Below is a small trained network, with its code and all its weights. Each question gives an input and a target symbol and asks what happens when units are switched off, that is, made to give their printed mean instead of their output.

import numpy as np


def w(rows, s, z=0):
    codes = np.array(rows[::2]) - 128.0
    scale = np.full(codes.shape[1], s)
    scale[-1] = z or s
    return codes * scale


def f(y):
    return y / 2 * (1 + np.tanh(0.7978845608 * (y + 0.044715 * y**3)))


def softmax(a):
    e = np.exp(a - a.max(-1, keepdims=True))
    return e / e.sum(-1, keepdims=True)


def log_softmax(a):
    a = a - a.max(-1, keepdims=True)
    return a - np.log(np.exp(a).sum(-1, keepdims=True))


def net(x, mask):
    ids = ['αβγδεζησφψω'.index(c) for c in x.split()]
    T = len(ids)
    res = E[ids] + P[:T]
    r = res
    for j in range(3):
        rows = slice(2 * j, 2 * j + 2)
        q, k, v = (r @ M[0][rows].T for M in (Q, K, V))
        z = softmax(np.where(np.tri(T) > 0, q @ k.T / 2**0.5, -1e9)) @ v
        o = O[0][rows]
        res = res + np.where(mask[j], z, o[:, -1]) @ o[:, :-1]
    y = f(res @ A[0][:, :-1].T + A[0][:, -1])
    res = res + np.where(mask[3:15], y, B[0][:, -1]) @ B[0][:, :-1]
    return log_softmax(res[-1] @ U[:, :-1].T + U[:, -1])


Q, K, V, O, A, B = {}, {}, {}, {}, {}, {}
E = w([
[184,63,124,151],'α',
[102,104,109,150],'β',
[249,137,157,128],'γ',
[119,157,187,122],'δ',
[64,127,187,60],'ε',
[221,151,111,94],'ζ',
[178,116,56,105],'η',
[104,132,158,135],'σ',
[153,94,75,75],'φ',
[196,128,45,200],'ψ',
[157,81,112,71],'ω',
],0.017)
P = w([
[183,4,185,61],'0',
[91,88,76,136],'1',
[92,101,82,134],'2',
[91,105,76,133],'3',
[92,114,80,129],'4',
[97,118,86,125],'5',
[98,124,93,123],'6',
[96,127,89,118],'7',
[100,130,92,118],'8',
],0.011)
Q[0] = w([
[97,104,123,139],'h1',
[183,101,137,104],'h1',
[253,113,160,107],'h2',
[198,61,140,51],'h2',
[148,104,144,93],'h3',
[159,84,108,101],'h3',
],0.036)
K[0] = w([
[103,119,97,145],'h1',
[202,57,94,93],'h1',
[242,4,127,127],'h2',
[191,36,221,63],'h2',
[128,59,168,98],'h3',
[171,59,171,113],'h3',
],0.023)
V[0] = w([
[131,100,234,97],'h1',
[145,164,109,140],'h1',
[179,174,2,28],'h2',
[221,204,201,112],'h2',
[115,164,213,150],'h3',
[24,96,144,25],'h3',
],0.019)
O[0] = w([
[41,102,67,119,255],'h1',
[145,109,152,120,65],'h1',
[177,180,168,5,190],'h2',
[154,212,65,139,236],'h2',
[141,198,80,153,18],'h3',
[87,59,48,65,135],'h3',
],0.016,0.0078)
A[0] = w([
[185,150,170,108,112],'n1',
[1,147,185,161,175],'n2',
[56,109,126,115,207],'n3',
[215,122,56,140,185],'n4',
[141,102,200,94,158],'n5',
[99,146,209,151,128],'n6',
[124,108,116,81,31],'n7',
[130,164,55,87,155],'n8',
[109,92,152,95,216],'n9',
[37,198,157,176,254],'n10',
[53,147,223,128,226],'n11',
[52,141,122,209,47],'n12',
],0.0099,0.0053)
B[0] = w([
[60,39,85,104,198],'n1',
[133,223,99,204,179],'n2',
[246,77,155,124,216],'n3',
[7,100,128,96,205],'n4',
[154,246,69,162,203],'n5',
[161,72,159,71,161],'n6',
[64,212,142,158,183],'n7',
[119,113,228,177,252],'n8',
[168,165,151,193,204],'n9',
[175,47,172,185,183],'n10',
[104,96,34,88,175],'n11',
[129,202,78,25,188],'n12',
],0.012,0.022)
U = w([
[176,137,3,214,161],'α',
[196,72,100,178,252],'β',
[108,144,111,224,128],'γ',
[85,141,25,168,8],'δ',
[121,46,92,160,64],'ε',
[111,111,132,94,220],'ζ',
[128,188,35,128,18],'η',
[118,103,32,131,157],'σ',
[200,154,140,134,97],'φ',
[186,89,77,70,199],'ψ',
[196,57,184,124,98],'ω',
],0.0053,0.0033)

Each question gives the input, a string of symbols that net reads in full, and the target symbol t.
The units are the heads (2 rows each of Q, K, V and O) and the neurons (one row each of A and B). Each row of codes is followed by its name. A weight is (code - 128) times the scale printed after its matrix; where a second scale follows, it is the last column's (O, A, B and U).
mask holds one flag per unit, heads first, then neurons. A switched-off unit (its flag False) gives its mean, the last column of its rows in O or B, instead of its output. The means were averaged over made-up inputs and are rounded, as every weight is.
A unit's drop is (log p(t) with every unit on - log p(t) with that unit switched off) / (log p(t) with every unit on - log p(t) with every unit switched off).
The circuit of an input: a set's keep is (log p(t) with only the set's units on - log p(t) with every unit switched off) / (log p(t) with every unit on - log p(t) with every unit switched off). Starting from the 12 units with the biggest drops (on a tie, the unit counted first), units are removed one at a time, each time the one whose removal leaves the highest keep (on an exact tie, the one counted first), for as long as the keep stays at least 0.8.
circuit, biggest first: the units of the circuit, biggest drop first
unit that matters most: the unit with the biggest drop
top k neurons: the k neurons with the biggest drops, biggest first
heads that matter: for each layer, one digit per head in row order, 1 if its drop is at least 0.15 and else 0, layers parted by /
input ε α φ σ ζ γ γ ζ, target ε: unit that matters most	h3
input ψ η γ γ ψ γ, target ψ: top 2 neurons	(n6; n1)
input ζ ζ φ δ α γ γ ε σ, target α: circuit, biggest first	(h2; n2; n8; n4)
input δ ψ γ γ ψ ζ α β ζ, target δ: circuit, biggest first	(h2; n4; h3)
input α φ ζ, target α: circuit, biggest first	(h2; n2; h1; n4)
input δ φ ζ ε ζ β, target α: heads that matter	010
input φ α γ ζ, target φ: heads that matter	011
input ω ζ ζ ε σ ε, target β: circuit, biggest first	(n3; h3; h2; n9)
input γ η η, target γ: circuit, biggest first	(h2; n8; h3; n4)
input σ γ ζ, target σ: heads that matter	011
input ζ ψ γ γ β, target α: top 3 neurons	(n5; n11; n2)
input ζ γ ψ γ γ γ σ, target α: circuit, biggest first	(n2; h2; n8; n4)
input ζ ψ ψ γ φ, target ζ: heads that matter	010
input ε φ γ σ φ ω γ, target ε: circuit, biggest first	(h3; n5; n8)
input ζ β η, target ζ: circuit, biggest first	(h2; n8; n5; n4)
input φ γ γ φ ω σ γ γ, target φ: top 2 neurons	(n9; n5)
input δ ε φ η ζ ω φ ω, target δ: unit that matters most	h2
input δ ε γ ψ, target ψ: top 3 neurons	(n6; n11; n1)
input ζ ω φ γ ε γ ζ δ, target α: top 2 neurons	(n2; n8)
input ω ε α φ ζ ζ ω γ α, target ω: unit that matters most	n3
input ε ζ δ ζ η, target ε: heads that matter	011
input φ γ γ η, target φ: heads that matter	011
